Here is a tiny trained network, its code and every weight. The questions are about switching its units off for an input and a target symbol, where a switched-off unit gives its printed mean instead of its output.

import numpy as np


def w(rows, s, z=0):
    codes = np.array(rows[::2]) - 128.0
    scale = np.full(codes.shape[1], s)
    scale[-1] = z or s
    return codes * scale


def norm(h):
    return h / np.sqrt((h * h).mean(-1, keepdims=True) + 1e-5)


def f(y):
    return y / 2 * (1 + np.tanh(0.7978845608 * (y + 0.044715 * y**3)))


def softmax(a):
    e = np.exp(a - a.max(-1, keepdims=True))
    return e / e.sum(-1, keepdims=True)


def log_softmax(a):
    a = a - a.max(-1, keepdims=True)
    return a - np.log(np.exp(a).sum(-1, keepdims=True))


def net(x, mask):
    ids = ['ΓΔΛΞΣΨΩαβζηθμπτφ'.index(c) for c in x.split()]
    T = len(ids)
    res = E[ids] + P[:T]
    r = norm(res)
    for j in range(3):
        rows = slice(4 * j, 4 * j + 4)
        q, k, v = (r @ M[0][rows].T for M in (Q, K, V))
        z = softmax(np.where(np.tri(T) > 0, q @ k.T / 4**0.5, -1e9)) @ v
        o = O[0][rows]
        res = res + np.where(mask[j], z, o[:, -1]) @ o[:, :-1]
    y = f(norm(res) @ A[0][:, :-1].T + A[0][:, -1])
    res = res + np.where(mask[3:7], y, B[0][:, -1]) @ B[0][:, :-1]
    return log_softmax(norm(res)[-1] @ U[:, :-1].T + U[:, -1])


Q, K, V, O, A, B = {}, {}, {}, {}, {}, {}
E = w([
[107,205,155,24],'Γ',
[243,139,234,179],'Δ',
[94,202,138,136],'Λ',
[115,220,201,67],'Ξ',
[96,141,114,82],'Σ',
[253,119,243,226],'Ψ',
[157,133,189,92],'Ω',
[53,124,212,142],'α',
[112,237,148,65],'β',
[49,254,153,62],'ζ',
[156,187,204,75],'η',
[206,135,216,128],'θ',
[111,129,220,171],'μ',
[157,223,207,201],'π',
[119,216,194,80],'τ',
[74,181,137,22],'φ',
],0.0092)
P = w([
[158,85,75,146],'0',
[82,122,83,150],'1',
[195,221,214,125],'2',
[112,115,152,121],'3',
[68,128,82,186],'4',
[177,253,117,135],'5',
[127,99,165,101],'6',
[53,137,81,195],'7',
[173,233,121,88],'8',
[116,99,200,115],'9',
[57,136,79,197],'10',
],0.014)
Q[0] = w([
[126,189,109,162],'h0',
[161,122,110,150],'h0',
[131,157,111,42],'h0',
[175,85,159,95],'h0',
[191,172,145,104],'h1',
[77,106,194,123],'h1',
[100,97,250,96],'h1',
[69,81,165,136],'h1',
[138,198,68,140],'h2',
[138,217,119,113],'h2',
[172,127,157,68],'h2',
[108,126,232,120],'h2',
],0.015)
K[0] = w([
[82,130,185,157],'h0',
[86,184,145,77],'h0',
[155,111,81,157],'h0',
[73,126,41,211],'h0',
[141,47,190,30],'h1',
[187,137,52,101],'h1',
[236,84,27,110],'h1',
[150,179,10,139],'h1',
[85,153,180,106],'h2',
[113,67,195,80],'h2',
[209,93,97,24],'h2',
[132,56,111,141],'h2',
],0.012)
V[0] = w([
[112,108,188,77],'h0',
[220,141,164,78],'h0',
[172,117,109,89],'h0',
[105,153,127,150],'h0',
[158,174,142,230],'h1',
[150,215,130,105],'h1',
[177,103,185,68],'h1',
[188,107,120,146],'h1',
[172,191,85,74],'h2',
[136,117,126,130],'h2',
[106,69,87,43],'h2',
[92,9,143,170],'h2',
],0.015)
O[0] = w([
[135,126,129,64,157],'h0',
[170,92,161,125,216],'h0',
[140,132,177,131,120],'h0',
[104,131,105,143,157],'h0',
[170,162,47,196,94],'h1',
[108,238,120,133,253],'h1',
[152,141,181,47,71],'h1',
[248,142,111,98,99],'h1',
[164,146,183,195,180],'h2',
[145,106,118,130,106],'h2',
[94,52,184,154,135],'h2',
[107,55,103,70,10],'h2',
],0.011,0.003)
A[0] = w([
[125,141,97,124,10],'n0',
[132,34,134,184,3],'n1',
[106,5,148,43,145],'n2',
[62,135,47,131,182],'n3',
],0.012,0.0042)
B[0] = w([
[119,164,230,244,111],'n0',
[151,73,131,247,128],'n1',
[111,77,2,177,224],'n2',
[109,93,92,118,255],'n3',
],0.0093,0.0052)
U = w([
[94,126,253,108,55],'Γ',
[220,143,98,83,94],'Δ',
[114,142,63,214,211],'Λ',
[149,172,179,99,80],'Ξ',
[112,32,152,199,195],'Σ',
[190,107,109,46,101],'Ψ',
[166,59,137,80,195],'Ω',
[82,101,61,63,150],'α',
[110,172,170,168,14],'β',
[62,179,123,162,142],'ζ',
[186,142,185,81,90],'η',
[174,118,86,25,56],'θ',
[112,119,53,96,253],'μ',
[144,174,67,178,100],'π',
[127,185,156,140,83],'τ',
[47,45,227,116,152],'φ',
],0.015,0.005)

Each question gives the input, a string of symbols that net reads in full, and the target symbol t.
The units are the heads (4 rows each of Q, K, V and O) and the neurons (one row each of A and B). Each row of codes is followed by its name. A weight is (code - 128) times the scale printed after its matrix; where a second scale follows, it is the last column's (O, A, B and U).
mask holds one flag per unit, heads first, then neurons. A switched-off unit (its flag False) gives its mean, the last column of its rows in O or B, instead of its output. The means were averaged over made-up inputs and are rounded, as every weight is.
A unit's drop is (log p(t) with every unit on - log p(t) with that unit switched off) / (log p(t) with every unit on - log p(t) with every unit switched off).
The circuit of an input: a set's keep is (log p(t) with only the set's units on - log p(t) with every unit switched off) / (log p(t) with every unit on - log p(t) with every unit switched off). Starting from all 7 units, units are removed one at a time, each time the one whose removal leaves the highest keep (on an exact tie, the one counted first), for as long as the keep stays at least 0.8.
circuit, biggest first: the units of the circuit, biggest drop first
most important unit: the unit with the biggest drop
k most important neurons: the k neurons with the biggest drops, biggest first
which heads matter: for each layer, one digit per head in row order, 1 if its drop is at least 0.15 and else 0, layers parted by /
drop when u is switched off: that unit's drop, to one decimal
input α π η Δ, target α: which heads matter	001
input Σ Σ α Λ Γ η τ, target Σ: circuit, biggest first	(n2; h2)
input φ Ψ π Σ Λ Ψ, target φ: most important unit	h1
input φ Ω Γ Σ φ η π Δ φ Λ, target φ: which heads matter	010
input η ζ φ ζ Λ Σ φ φ Σ, target Γ: which heads matter	010
input Λ Λ Δ Ξ β Λ Σ φ Ξ, target φ: which heads matter	011
input Σ φ φ φ Λ α Ξ, target Σ: which heads matter	000
input φ Σ π, target Γ: which heads matter	010
input β φ φ φ φ, target φ: circuit, biggest first	(h1; h0)
input ζ Δ Δ β φ Ω φ Σ Σ φ, target ζ: which heads matter	100
input μ α Σ ζ Γ μ ζ Σ Σ η, target μ: which heads matter	001
input Ω ζ φ Σ Δ Ξ μ Ψ Λ μ, target Ω: which heads matter	010
input Σ τ Λ Ω α, target α: which heads matter	001
input φ η Ψ φ β Γ, target Γ: circuit, biggest first	(h1)
input Σ Λ α η μ φ φ Ξ β Ξ, target Σ: circuit, biggest first	(n2; h2)
input Γ μ φ τ, target Γ: which heads matter	011
input Σ Δ μ φ η ζ Σ β φ Λ, target Σ: 2 most important neurons	(n2; n1)
input Σ Ω η η α Λ β η η η, target Σ: 2 most important neurons	(n2; n1)
input Δ τ φ Ψ η Γ φ, target Δ: drop when h1 is switched off	0.5
input ζ φ α Ξ Σ η Ξ φ Γ Σ, target ζ: most important unit	h0
input Δ Ξ θ η α α φ π Λ ζ, target Δ: drop when h1 is switched off	0.6
